X = [104 126 140 136 131 129 135 104 123 131 123]
Report the third entry from the right.
A: 123
The first entry from the left: 104
Report the 5th entry.
A: 131
Report the 1st entry from the right.
A: 123

Questions about the grid below. Counting starts at 1.
1) What is the entry at row 1, column 3?
2) What is the entry directly below 141?
3) What is the entry in the top-left corner?
4) What is the bottom entry of the column that holds the smallest entry?
5) What is the entry in the bottom-left corner?
6) What is the entry in the top-right corner?
7) What is the entry just right of 100?
8) What is the bottom-right entry?
array([[128, 122, 134, 134, 128, 128, 141, 128, 120, 129, 117],
       [110, 100, 134, 134, 128, 127, 133, 128, 120, 129, 117]])
1) 134
2) 133
3) 128
4) 100
5) 110
6) 117
7) 134
8) 117

[[127 111 123 137 106 123 125]
 [124 118 121 134 109 133 115]
 [125 112 121 134 104 125 117]
 [129 112 115 134 102 128 124]
 [119 141 138 129 144 137 125]
 [123 117 122 127 114 123 116]
 [121 122 130 136 117 133 116]
 [122 123 136 129 131 114 133]
 [117 123 137 131 125 121 113]
 [128 132 124 131 130 138 138]
 [129 120 124 135 118 126 138]
 [121 119 126 127 117 121 114]
 [119 124 142 131 134 112 130]
 [121 119 127 131 114 126 112]
 [125 117 133 131 123 112 134]
 [121 114 129 133 111 120 114]]
Counting starts at 1.
Read off the entry in row 3 and column 1.
125
Read off the entry just right of the smallest entry.
128
Read off the entry directly above the smallest entry.
104
The bottom-right entry: 114
The top entry of the column that holds the largest entry: 106
The entry in row 1 and column 2 -> 111
Read off the entry at row 3, column 3.
121
The largest entry: 144
Read off the entry directly above the largest entry.
102
The entry just left of the smallest entry is 134
The entry at row 2, column 1: 124
Read off the entry at row 1, column 1.
127
Read off the bottom-left entry.
121
Read off the entry just right of the largest entry.
137
The entry in the top-right corner -> 125
The entry in row 2 and column 3 is 121
The entry in row 3 and column 2 is 112
The entry directly below the largest entry: 114
Read off the entry just left of the largest entry.
129

Questions about the array below. Rows and columns are numbered from 1.
1) What is the entry in the bottom-left corner?
2) What is the entry directly below 148?
3) What is the entry at row 1, column 1?
4) What is the entry in row 1 and column 2?
5) What is the entry at row 3, column 1?
6) What is the entry directly below the largest entry?
7) What is the entry directly above the largest entry?
8) What is the bottom entry of the column that holds the largest entry?
[[125 125 125 135 123]
 [129 128 129 128 129]
 [135 128 134 129 137]
 [127 127 127 132 125]
 [125 129 127 128 129]
 [114 119 126 139 119]
 [128 127 126 128 131]
 [121 123 127 134 123]
 [125 129 128 128 129]
 [121 120 117 148 131]
 [118 119 118 151 111]
 [127 127 127 130 127]
 [129 128 129 128 129]
 [129 128 129 128 129]
 [126 123 117 126 144]]
1) 126
2) 151
3) 125
4) 125
5) 135
6) 130
7) 148
8) 126

Questions about the grid below. Counting starts at 1.
1) Give the bottom-right entry.
2) Give the top-left entry.
3) Give the entry in row 2 and column 1.
4) Give the bottom entry of the column that holds the smallest entry.
5) Give the bottom entry of the column that holds the largest entry.
6) Give the entry in row 1 and column 2.
7) Give the bottom-left entry.
8) Give the entry in row 3 and column 2.
[[129 111 111 127 139 121]
 [119 125 135 129 121 137]
 [129 126 123 134 125 123]
 [136 121 100 131 140 138]
 [147 133 147 117 121 140]
 [127 134 137 123 126 134]
 [138 109 103 128 120 142]
 [128 124 141 123 125 127]
 [120 123 142 137 122 136]
 [124 137 114 121 141 141]
 [120 117 113 131 154 133]]
1) 133
2) 129
3) 119
4) 113
5) 154
6) 111
7) 120
8) 126

Read these off the matrix that follows.
1) Give the 3rd largest entry.
2) Give the bottom entry of the column that holds the largest entry.
3) Give the entry just left of the largest entry.
4) Give the entry in the top-right corner.
5) Give the last entry, reading row by row.
6) Give the last entry in the row that holds the largest entry.
7) Give the bottom-left entry.
8) Give the maximum.
[[129 126 129 135 135 114]
 [123 126 114 150 130 122]
 [117 144 136 128 122 132]
 [140 138 120 122 144 122]
 [142 112 122 136 114 124]
 [137 140  98 119 126 147]
 [119 132 138 121 124 125]
 [117 124 140 125 121 131]
 [120 140 132 130 116 135]
 [133 117 142 118 127 140]
 [120 134 127 121 109 119]
 [136 125 133 148 137 133]
 [121 137 130 122 121 123]]
1) 147
2) 122
3) 114
4) 114
5) 123
6) 122
7) 121
8) 150

Read these off the grid that follows.
1) Read off the top entry of the column that holds the smallest entry.
2) Read off the bottom-right entry.
3) Read off the smallest entry in the first column.
4) Read off the entry directly below 124.
5) Read off the second entry on the main diagonal.
[[147 129 112 139 124]
 [148 139 115 129 128]
 [155 134 115 130 129]]
1) 112
2) 129
3) 147
4) 128
5) 139

M =
128	133	127	126	136	135	135	145	127	131	131	117	124	110	117	118
128	114	127	131	135	147	128	122	129	132	144	130	128	125	134	134
126	126	127	131	131	127	118	133	129	136	133	125	124	122	133	123
125	136	127	124	125	119	131	132	131	142	133	125	132	122	129	126
120	135	140	136	130	130	129	133	129	131	133	129	124	132	126	137
128	126	127	147	136	124	134	138	125	131	138	125	146	122	129	126
124	126	144	131	126	127	140	131	129	144	134	125	126	122	128	142
128	126	137	133	115	129	151	111	115	128	140	126	116	116	133	126
128	125	127	125	141	126	131	130	151	131	129	120	114	145	127	115
139	126	127	124	137	108	131	141	130	131	130	130	129	122	129	126
128	125	136	135	115	127	117	139	129	119	133	136	117	122	117	126
Rows and columns are numbered from 1.
The entry at row 1, column 3 -> 127
The entry in the bottom-left corner: 128
The entry at row 1, column 2: 133
Give the bottom-right entry.
126
Give the entry at row 2, column 1.
128
Give the minimum.
108
The entry directly above the smallest entry -> 126
The entry in the top-right corner -> 118
Give the entry just left of the smallest entry.
137
The entry at row 1, column 1 -> 128
The bottom entry of the column that holds the smallest entry is 127
The top entry of the column that holds the smallest entry is 135
Give the entry at row 3, column 1.
126
Give the entry at row 2, column 2.
114

Questions about the table below.
1) The entry just left of the smallest entry?
2) The entry just right of the smallest entry?
3) The entry just right of the largest entry?
((131, 123, 127, 121, 128, 127), (126, 125, 132, 131, 121, 130), (126, 126, 133, 125, 132, 126), (129, 123, 134, 132, 125, 129), (131, 124, 119, 120, 134, 127), (124, 127, 129, 123, 142, 126), (125, 126, 127, 121, 127, 122), (126, 128, 127, 125, 133, 132), (126, 123, 126, 126, 116, 132), (133, 130, 128, 128, 129, 126), (126, 124, 129, 127, 133, 131), (126, 127, 130, 127, 156, 125), (126, 121, 133, 128, 124, 140))
1) 126
2) 132
3) 125
